Below is a small trained network, with its code and all its weights. Each question gives an input and a target symbol and asks what happens when units are switched off, that is, made to give their printed mean instead of their output.

import numpy as np


def w(rows, s, z=0):
    codes = np.array(rows[::2]) - 128.0
    scale = np.full(codes.shape[1], s)
    scale[-1] = z or s
    return codes * scale


def norm(h):
    return h / np.sqrt((h * h).mean(-1, keepdims=True) + 1e-5)


def softmax(a):
    e = np.exp(a - a.max(-1, keepdims=True))
    return e / e.sum(-1, keepdims=True)


def log_softmax(a):
    a = a - a.max(-1, keepdims=True)
    return a - np.log(np.exp(a).sum(-1, keepdims=True))


def net(x, mask):
    ids = ['βγδζθλμξπστφω'.index(c) for c in x.split()]
    T = len(ids)
    res = E[ids] + P[:T]
    u = 0
    for l in range(2):
        r = norm(res)
        for j in range(3):
            rows = slice(3 * j, 3 * j + 3)
            q, k, v = (r @ M[l][rows].T for M in (Q, K, V))
            z = softmax(np.where(np.tri(T) > 0, q @ k.T / 3**0.5, -1e9)) @ v
            o = O[l][rows]
            res = res + np.where(mask[u + j], z, o[:, -1]) @ o[:, :-1]
        u += 3
    return log_softmax(norm(res)[-1] @ U[:, :-1].T + U[:, -1])


Q, K, V, O = {}, {}, {}, {}
E = w([
[197,132,149,86,123,132,125,105,84,102],'β',
[132,123,99,86,104,159,114,147,114,157],'γ',
[174,124,108,153,165,114,143,140,94,132],'δ',
[128,121,93,148,186,189,137,159,126,118],'ζ',
[73,111,170,112,83,157,97,101,144,123],'θ',
[103,151,115,169,91,109,106,127,49,147],'λ',
[86,183,155,109,150,172,124,107,97,115],'μ',
[153,38,110,150,97,101,110,144,131,148],'ξ',
[68,114,117,169,129,139,120,143,148,148],'π',
[119,76,156,107,150,155,110,139,149,118],'σ',
[107,128,98,87,112,108,254,90,119,151],'τ',
[121,116,186,171,160,93,135,101,124,100],'φ',
[151,160,100,163,101,148,124,86,157,103],'ω',
],0.005)
P = w([
[149,180,117,106,142,74,73,180,174,132],'0',
[159,127,188,183,57,198,161,138,110,152],'1',
[88,83,73,115,173,142,101,1,90,153],'2',
[81,77,100,146,65,163,169,113,60,27],'3',
[127,92,162,184,90,197,182,39,73,207],'4',
[54,61,42,111,144,154,127,29,49,28],'5',
],0.0023)
Q[0] = w([
[96,70,78,115,167,148,161,5,84,162],'0.h0',
[125,155,100,85,164,62,95,104,146,147],'0.h0',
[179,149,186,153,160,138,89,106,152,229],'0.h0',
[157,135,178,170,103,203,174,138,123,183],'0.h1',
[111,107,127,142,78,132,178,167,97,41],'0.h1',
[160,170,186,133,89,98,132,235,174,133],'0.h1',
[105,97,144,163,132,185,158,81,91,128],'0.h2',
[146,198,153,122,128,66,90,193,174,147],'0.h2',
[81,78,132,183,87,217,223,37,18,110],'0.h2',
],0.022)
K[0] = w([
[114,131,134,109,97,118,255,124,126,144],'0.h0',
[156,130,173,163,103,161,122,145,122,161],'0.h0',
[126,125,130,145,100,134,119,180,116,59],'0.h0',
[111,124,102,97,124,96,129,143,132,84],'0.h1',
[116,133,98,113,171,108,133,76,140,172],'0.h1',
[140,136,126,146,156,128,32,146,143,109],'0.h1',
[123,129,118,145,121,119,146,105,116,154],'0.h2',
[151,106,121,124,156,120,104,137,128,111],'0.h2',
[116,99,117,124,126,130,199,83,124,157],'0.h2',
],0.029)
V[0] = w([
[47,103,89,147,128,175,121,185,148,177],'0.h0',
[92,170,136,238,165,77,142,124,98,121],'0.h0',
[113,79,162,135,33,40,77,108,97,160],'0.h0',
[103,253,95,122,78,152,89,105,58,145],'0.h1',
[151,84,99,119,140,84,131,208,27,190],'0.h1',
[192,100,18,184,66,102,118,110,186,138],'0.h1',
[123,123,137,149,112,151,77,130,96,123],'0.h2',
[125,186,110,83,130,64,133,172,172,131],'0.h2',
[116,142,139,118,132,126,173,100,129,175],'0.h2',
],0.021)
O[0] = w([
[128,91,142,98,170,96,161,220,89,153,92],'0.h0',
[84,120,169,208,122,157,144,121,123,207,147],'0.h0',
[178,102,122,207,73,30,124,92,106,122,148],'0.h0',
[191,58,205,98,67,171,177,123,178,162,143],'0.h1',
[158,145,98,170,143,114,253,96,88,112,95],'0.h1',
[142,76,121,137,249,64,80,77,168,150,183],'0.h1',
[162,110,144,167,145,141,99,112,107,135,123],'0.h2',
[101,155,179,90,139,84,170,149,140,92,7],'0.h2',
[110,92,97,93,98,106,141,118,135,141,199],'0.h2',
],0.012,0.015)
Q[1] = w([
[46,158,110,52,186,100,190,122,166,142],'1.h0',
[60,106,107,135,134,121,61,165,127,185],'1.h0',
[201,160,102,210,201,239,97,125,96,125],'1.h0',
[45,156,90,59,79,7,195,104,141,115],'1.h1',
[97,192,116,151,73,113,154,129,91,98],'1.h1',
[181,114,93,186,206,89,109,130,72,124],'1.h1',
[198,84,81,240,145,77,91,170,11,160],'1.h2',
[124,112,172,158,60,206,81,143,125,172],'1.h2',
[173,152,182,165,216,156,63,153,129,103],'1.h2',
],0.015)
K[1] = w([
[84,192,212,104,195,119,182,169,142,106],'1.h0',
[72,129,152,119,158,102,66,141,149,163],'1.h0',
[81,94,10,113,119,193,137,102,105,193],'1.h0',
[142,216,225,148,190,65,186,161,119,48],'1.h1',
[91,162,116,139,103,111,109,134,127,122],'1.h1',
[126,84,14,129,177,94,148,157,55,153],'1.h1',
[142,62,8,140,110,115,125,139,60,178],'1.h2',
[82,122,160,148,18,130,93,120,137,170],'1.h2',
[171,97,116,213,115,109,52,187,46,136],'1.h2',
],0.015)
V[1] = w([
[182,85,223,140,69,126,81,130,141,97],'1.h0',
[60,151,195,186,191,53,99,83,178,121],'1.h0',
[107,200,218,74,126,145,143,248,106,92],'1.h0',
[89,203,155,118,96,163,62,69,193,97],'1.h1',
[75,114,197,161,64,168,223,125,152,211],'1.h1',
[175,210,201,163,190,134,143,140,89,44],'1.h1',
[31,122,182,119,105,159,97,75,227,175],'1.h2',
[152,181,240,155,141,123,112,111,153,101],'1.h2',
[129,114,146,112,215,179,129,201,80,132],'1.h2',
],0.015)
O[1] = w([
[166,193,24,168,184,94,103,162,132,99,168],'1.h0',
[174,183,116,117,79,207,52,63,189,166,164],'1.h0',
[151,15,87,239,109,124,69,57,71,120,6],'1.h0',
[181,5,107,111,188,154,124,125,154,166,166],'1.h1',
[144,143,125,50,127,82,2,164,63,126,115],'1.h1',
[126,129,109,201,102,183,130,214,135,244,51],'1.h1',
[211,175,111,183,143,110,186,105,11,155,197],'1.h2',
[141,121,53,87,95,187,143,164,50,70,75],'1.h2',
[169,163,73,82,73,91,137,145,218,137,43],'1.h2',
],0.0078,0.011)
U = w([
[81,72,112,109,249,225,171,233,43,156,168],'β',
[8,147,58,162,92,177,88,201,226,41,136],'γ',
[152,122,197,37,3,213,115,211,114,142,134],'δ',
[112,65,60,124,56,100,141,108,147,185,72],'ζ',
[121,158,64,243,238,31,166,76,138,109,59],'θ',
[113,207,160,84,153,28,94,232,82,212,216],'λ',
[198,67,93,139,107,43,38,196,36,22,74],'μ',
[73,245,199,134,170,204,233,77,182,203,73],'ξ',
[53,199,146,216,65,170,40,52,43,150,144],'π',
[201,49,241,238,95,114,232,117,124,193,73],'σ',
[95,89,213,33,140,44,231,127,157,27,253],'τ',
[181,65,165,76,201,147,36,81,207,190,138],'φ',
[239,201,43,91,105,201,175,48,125,28,94],'ω',
],0.0068,0.0024)

Each question gives the input, a string of symbols that net reads in full, and the target symbol t.
The units are the heads (3 rows each of Q, K, V and O). Each row of codes is followed by its name. A weight is (code - 128) times the scale printed after its matrix; where a second scale follows, it is the last column's (O and U).
mask holds one flag per head, layer by layer. A switched-off head (its flag False) gives its mean, the last column of its rows in O, instead of its output. The means were averaged over made-up inputs and are rounded, as every weight is.
A unit's drop is (log p(t) with every unit on - log p(t) with that unit switched off) / (log p(t) with every unit on - log p(t) with every unit switched off).
The circuit of an input: a set's keep is (log p(t) with only the set's units on - log p(t) with every unit switched off) / (log p(t) with every unit on - log p(t) with every unit switched off). Starting from all 6 units, units are removed one at a time, each time the one whose removal leaves the highest keep (on an exact tie, the one counted first), for as long as the keep stays at least 0.8.
units of the circuit, in order: the units of the circuit, biggest drop first
which heads matter: for each layer, one digit per head in row order, 1 if its drop is at least 0.15 and else 0, layers parted by /
drop of u: that unit's drop, to one decimal
input β ω ω β φ, target ω: units of the circuit, in order : [0.h0]
input γ ω ω φ ζ, target π: which heads matter : 110 / 000
input φ ω λ β ω, target ω: which heads matter : 100 / 000
input ω β φ σ λ, target γ: units of the circuit, in order : [0.h1; 0.h0; 1.h2]
input σ ω λ τ, target σ: units of the circuit, in order : [0.h2; 0.h1; 1.h0; 1.h1]
input π ω γ δ, target τ: units of the circuit, in order : [0.h0; 0.h1]
input γ ω θ ω, target μ: units of the circuit, in order : [0.h1; 1.h0; 0.h0]
input ζ λ ξ π ξ β, target θ: which heads matter : 010 / 000
input β β τ φ ω, target β: units of the circuit, in order : [0.h2; 0.h0; 1.h2]
input ω β ω τ θ, target ω: units of the circuit, in order : [0.h2; 1.h2]
input β θ δ, target μ: which heads matter : 010 / 100
input τ ω φ β, target τ: which heads matter : 000 / 000
input ω φ φ β π δ, target λ: which heads matter : 100 / 010
input φ θ φ μ, target π: units of the circuit, in order : [0.h0; 0.h1]
input ζ λ ω, target σ: units of the circuit, in order : [0.h1]
input θ ω ω φ μ π, target δ: which heads matter : 010 / 000
input γ π π ξ, target λ: units of the circuit, in order : [0.h0; 1.h1]
input ω ξ ξ θ, target θ: which heads matter : 110 / 000
input ω ω ω ξ τ φ, target ω: units of the circuit, in order : [0.h2; 1.h2]
input μ γ φ ζ β, target β: units of the circuit, in order : [0.h0]
input μ δ φ, target ξ: which heads matter : 010 / 100
input β β σ ζ θ, target β: which heads matter : 100 / 000
input λ λ β δ φ λ, target π: drop of 0.h1 : 0.2
input τ φ ζ ω φ, target τ: drop of 0.h2 : 0.1
input γ φ β λ, target ω: drop of 0.h2 : 0.0
